Here is a tiny trained network, its code and every weight. The questions are about switching its units off for an input and a class, where a switched-off unit gives its printed mean instead of its output.

import numpy as np


def w(rows, s, z=0):
    codes = np.array(rows[::2]) - 128.0
    scale = np.full(codes.shape[1], s)
    scale[-1] = z or s
    return codes * scale


def f(y):
    return y / 2 * (1 + np.tanh(0.7978845608 * (y + 0.044715 * y**3)))


def log_softmax(a):
    a = a - a.max(-1, keepdims=True)
    return a - np.log(np.exp(a).sum(-1, keepdims=True))


def net(x, mask):
    res = np.array(x, float).reshape(1, 8) / 4 @ E
    y = f(res @ A[0][:, :-1].T + A[0][:, -1])
    res = res + np.where(mask, y, B[0][:, -1]) @ B[0][:, :-1]
    return log_softmax(res[-1] @ U[:, :-1].T + U[:, -1])


A, B = {}, {}
E = w([
[62,221,143,213],'x0',
[125,209,195,72],'x1',
[204,254,66,189],'x2',
[122,119,147,163],'x3',
[52,189,102,87],'x4',
[83,133,38,83],'x5',
[122,90,32,155],'x6',
[100,148,60,52],'x7',
],0.0073)
A[0] = w([
[80,151,84,131,153],'neuron 0',
[155,82,80,117,187],'neuron 1',
[206,126,120,50,175],'neuron 2',
[165,115,117,158,88],'neuron 3',
[171,123,166,186,120],'neuron 4',
[192,133,146,184,108],'neuron 5',
[89,106,126,167,111],'neuron 6',
[158,163,166,135,254],'neuron 7',
[184,118,112,158,109],'neuron 8',
[115,129,166,23,178],'neuron 9',
[109,20,157,81,140],'neuron 10',
[67,168,198,142,234],'neuron 11',
[175,189,36,109,152],'neuron 12',
[30,112,146,186,199],'neuron 13',
[153,113,124,95,136],'neuron 14',
[9,129,158,130,177],'neuron 15',
[243,124,171,210,163],'neuron 16',
[155,109,123,77,62],'neuron 17',
[182,120,175,118,168],'neuron 18',
[188,137,227,139,202],'neuron 19',
[127,122,27,136,163],'neuron 20',
[151,215,61,167,68],'neuron 21',
[196,103,144,122,147],'neuron 22',
[137,121,118,201,50],'neuron 23',
[129,34,151,71,141],'neuron 24',
],0.012,0.0054)
B[0] = w([
[197,153,194,49,188],'neuron 0',
[88,107,37,99,198],'neuron 1',
[113,228,40,34,205],'neuron 2',
[123,82,125,237,142],'neuron 3',
[181,121,146,206,185],'neuron 4',
[106,183,119,254,184],'neuron 5',
[169,155,98,131,145],'neuron 6',
[165,217,135,136,222],'neuron 7',
[96,120,174,190,160],'neuron 8',
[181,167,95,129,216],'neuron 9',
[78,129,59,23,228],'neuron 10',
[235,133,173,138,238],'neuron 11',
[13,71,69,33,249],'neuron 12',
[209,83,134,5,209],'neuron 13',
[114,149,70,111,148],'neuron 14',
[221,141,173,110,211],'neuron 15',
[153,165,115,178,255],'neuron 16',
[39,130,104,144,142],'neuron 17',
[209,177,117,94,185],'neuron 18',
[214,200,152,83,245],'neuron 19',
[86,139,127,74,227],'neuron 20',
[42,43,56,107,230],'neuron 21',
[167,173,85,129,174],'neuron 22',
[131,83,117,147,151],'neuron 23',
[109,90,69,69,217],'neuron 24',
],0.0066,0.0086)
U = w([
[119,65,200,98,59],'0',
[69,82,254,140,2],'1',
[148,45,175,72,140],'2',
[215,159,186,145,236],'3',
[50,117,98,194,70],'4',
[103,115,38,76,166],'5',
[48,124,178,91,140],'6',
[164,96,125,243,25],'7',
],0.0094,0.0048)

Each question gives the input, the list of numbers given to net, and the class t.
The units are the neurons (one row each of A and B). Each row of codes is followed by its name. A weight is (code - 128) times the scale printed after its matrix; where a second scale follows, it is the last column's (A, B and U).
mask holds one flag per neuron, in row order. A switched-off neuron (its flag False) gives its mean, the last column of its row in B, instead of its output. The means were averaged over made-up inputs and are rounded, as every weight is.
A unit's drop is (log p(t) with every unit on - log p(t) with that unit switched off) / (log p(t) with every unit on - log p(t) with every unit switched off).
The circuit of an input: a set's keep is (log p(t) with only the set's units on - log p(t) with every unit switched off) / (log p(t) with every unit on - log p(t) with every unit switched off). Starting from the 12 units with the biggest drops (on a tie, the unit counted first), units are removed one at a time, each time the one whose removal leaves the highest keep (on an exact tie, the one counted first), for as long as the keep stays at least 0.8.
circuit, biggest first: the units of the circuit, biggest drop first
k most important neurons: the k neurons with the biggest drops, biggest first
drop when u is switched off: that unit's drop, to one decimal
input [4,7,7,6,-4,1,4,0], class 7: 2 most important neurons : neuron 10; neuron 2
input [7,0,-1,6,7,-4,8,-2], class 3: circuit, biggest first : neuron 12; neuron 15
input [0,-2,-1,-5,8,-1,2,-4], class 3: circuit, biggest first : neuron 12; neuron 21
input [6,3,-2,0,-5,3,8,-4], class 3: circuit, biggest first : neuron 12
input [7,8,-8,-3,-3,8,6,-5], class 3: circuit, biggest first : neuron 12; neuron 15
input [8,-6,-7,-8,-7,1,2,1], class 2: 2 most important neurons : neuron 13; neuron 2
input [0,3,-8,6,-4,-5,-7,5], class 3: 2 most important neurons : neuron 19; neuron 12
input [4,-3,5,7,-3,1,-6,-5], class 7: 2 most important neurons : neuron 5; neuron 0
input [8,2,2,0,7,0,-7,0], class 3: drop when neuron 3 is switched off : 0.0
input [-8,8,-8,7,7,-2,-3,4], class 5: drop when neuron 10 is switched off : 0.1
input [3,8,-5,6,6,3,4,7], class 2: drop when neuron 7 is switched off : 0.2
input [5,-8,-6,-7,4,-8,6,1], class 2: drop when neuron 13 is switched off : 0.2
